Below is a small trained network, with its code and all its weights. Each question gives an input and a class and asks what happens when units are switched off, that is, made to give their printed mean instead of their output.

import numpy as np


def w(rows, s, z=0):
    codes = np.array(rows[::2]) - 128.0
    scale = np.full(codes.shape[1], s)
    scale[-1] = z or s
    return codes * scale


def f(y):
    return np.maximum(y, 0)


def log_softmax(a):
    a = a - a.max(-1, keepdims=True)
    return a - np.log(np.exp(a).sum(-1, keepdims=True))


def net(x, mask):
    res = np.array(x, float).reshape(1, 8) / 4 @ E
    y = f(res @ A[0][:, :-1].T + A[0][:, -1])
    res = res + np.where(mask, y, B[0][:, -1]) @ B[0][:, :-1]
    return log_softmax(res[-1] @ U[:, :-1].T + U[:, -1])


A, B = {}, {}
E = w([
[186,135,130,118,160,106,12,127],'x0',
[155,119,132,249,120,164,132,123],'x1',
[127,128,130,128,127,128,127,128],'x2',
[128,127,130,128,128,128,128,128],'x3',
[128,128,128,128,129,128,128,128],'x4',
[129,128,127,128,129,128,128,128],'x5',
[127,128,130,128,127,128,127,128],'x6',
[138,113,129,139,100,54,140,16],'x7',
],0.014)
A[0] = w([
[154,119,127,98,112,29,105,43,109],'n1',
[123,135,122,158,119,155,149,154,152],'n2',
[132,137,118,104,125,118,99,134,117],'n3',
[198,124,142,186,128,117,51,140,40],'n4',
[141,119,118,103,105,120,103,111,127],'n5',
[122,121,128,150,120,112,136,130,104],'n6',
[112,112,127,170,114,217,163,219,192],'n7',
[118,128,125,114,132,198,111,208,254],'n8',
[168,134,142,6,139,61,1,147,113],'n9',
[108,131,140,47,134,118,203,132,196],'n10',
[126,125,131,165,112,129,167,95,89],'n11',
[123,121,130,93,112,93,85,67,92],'n12',
[153,124,117,62,164,154,91,170,152],'n13',
[66,139,126,15,117,99,211,142,212],'n14',
[113,137,140,243,112,159,217,128,120],'n15',
[121,135,125,124,129,122,136,132,132],'n16',
[136,127,129,148,107,32,144,7,132],'n17',
[203,120,133,209,150,128,25,125,30],'n18',
[156,130,141,173,144,114,79,134,71],'n19',
],0.015,0.0062)
B[0] = w([
[125,145,129,120,196,10,153,145,217],'n1',
[136,127,135,163,159,120,159,107,159],'n2',
[129,129,127,151,122,131,105,132,152],'n3',
[134,140,141,45,114,140,169,114,184],'n4',
[122,138,134,123,154,104,125,135,152],'n5',
[123,131,130,137,111,133,116,127,138],'n6',
[134,111,128,172,244,99,194,86,212],'n7',
[122,160,124,87,239,179,85,172,208],'n8',
[125,120,108,215,163,99,36,173,251],'n9',
[138,142,142,59,123,143,165,113,201],'n10',
[124,128,129,155,75,137,95,140,160],'n11',
[122,131,130,133,176,69,144,135,180],'n12',
[126,118,127,134,73,188,73,145,188],'n13',
[129,138,142,14,117,149,189,109,234],'n14',
[126,109,114,253,102,129,93,129,209],'n15',
[131,132,130,125,126,130,134,129,135],'n16',
[134,102,128,165,11,55,172,79,232],'n17',
[122,139,143,20,124,146,188,108,203],'n18',
[127,128,130,77,123,138,162,128,162],'n19',
],0.032,0.024)
U = w([
[139,159,165,38,164,253,173,123,217],'0',
[130,98,98,239,204,55,114,140,160],'1',
[143,123,164,43,30,99,193,90,126],'2',
[135,54,99,253,28,113,95,108,3],'3',
[121,125,90,181,162,185,3,208,93],'4',
],0.0054,0.002)

Each question gives the input, the list of numbers given to net, and the class t.
The units are the neurons (one row each of A and B). Each row of codes is followed by its name. A weight is (code - 128) times the scale printed after its matrix; where a second scale follows, it is the last column's (A, B and U).
mask holds one flag per neuron, in row order. A switched-off neuron (its flag False) gives its mean, the last column of its row in B, instead of its output. The means were averaged over made-up inputs and are rounded, as every weight is.
A unit's drop is (log p(t) with every unit on - log p(t) with that unit switched off) / (log p(t) with every unit on - log p(t) with every unit switched off).
The circuit of an input: a set's keep is (log p(t) with only the set's units on - log p(t) with every unit switched off) / (log p(t) with every unit on - log p(t) with every unit switched off). Starting from the 12 units with the biggest drops (on a tie, the unit counted first), units are removed one at a time, each time the one whose removal leaves the highest keep (on an exact tie, the one counted first), for as long as the keep stays at least 0.8.
units of the circuit, in order: the units of the circuit, biggest drop first
most important unit: the unit with the biggest drop
k most important neurons: the k neurons with the biggest drops, biggest first
drop when u is switched off: that unit's drop, to one decimal
input [6,-1,1,-1,-6,4,-4,0], class 4: units of the circuit, in order -> n7; n17
input [1,7,8,6,7,0,-7,1], class 2: 3 most important neurons -> n9; n18; n8
input [3,1,-6,-5,-7,-1,-2,-4], class 0: most important unit -> n15
input [7,0,8,6,8,-3,3,-8], class 4: 2 most important neurons -> n9; n14
input [1,7,-7,-3,0,4,-5,-4], class 0: 2 most important neurons -> n9; n18
input [8,1,4,5,-4,0,5,2], class 2: 2 most important neurons -> n18; n4
input [1,-6,7,-4,7,-5,6,-1], class 4: 2 most important neurons -> n9; n18
input [1,2,-7,8,6,8,1,-4], class 0: 2 most important neurons -> n9; n1
input [0,-2,1,7,-1,4,7,-4], class 0: 2 most important neurons -> n15; n9
input [0,-1,8,8,1,6,-7,-1], class 0: 3 most important neurons -> n9; n15; n17
input [0,-7,5,4,-7,-4,2,0], class 0: 2 most important neurons -> n14; n17
input [4,-5,-1,-5,-8,8,3,0], class 4: 2 most important neurons -> n7; n17
input [1,-7,5,-4,-1,-8,-5,-6], class 4: 2 most important neurons -> n9; n18
input [8,8,8,-7,8,1,7,1], class 2: most important unit -> n8
input [-6,2,0,7,0,3,-8,4], class 3: drop when n15 is switched off -> 0.2
input [-2,1,5,6,7,3,1,7], class 3: drop when n14 is switched off -> 0.2
input [0,-4,-7,-5,4,8,4,1], class 2: drop when n8 is switched off -> 1.2
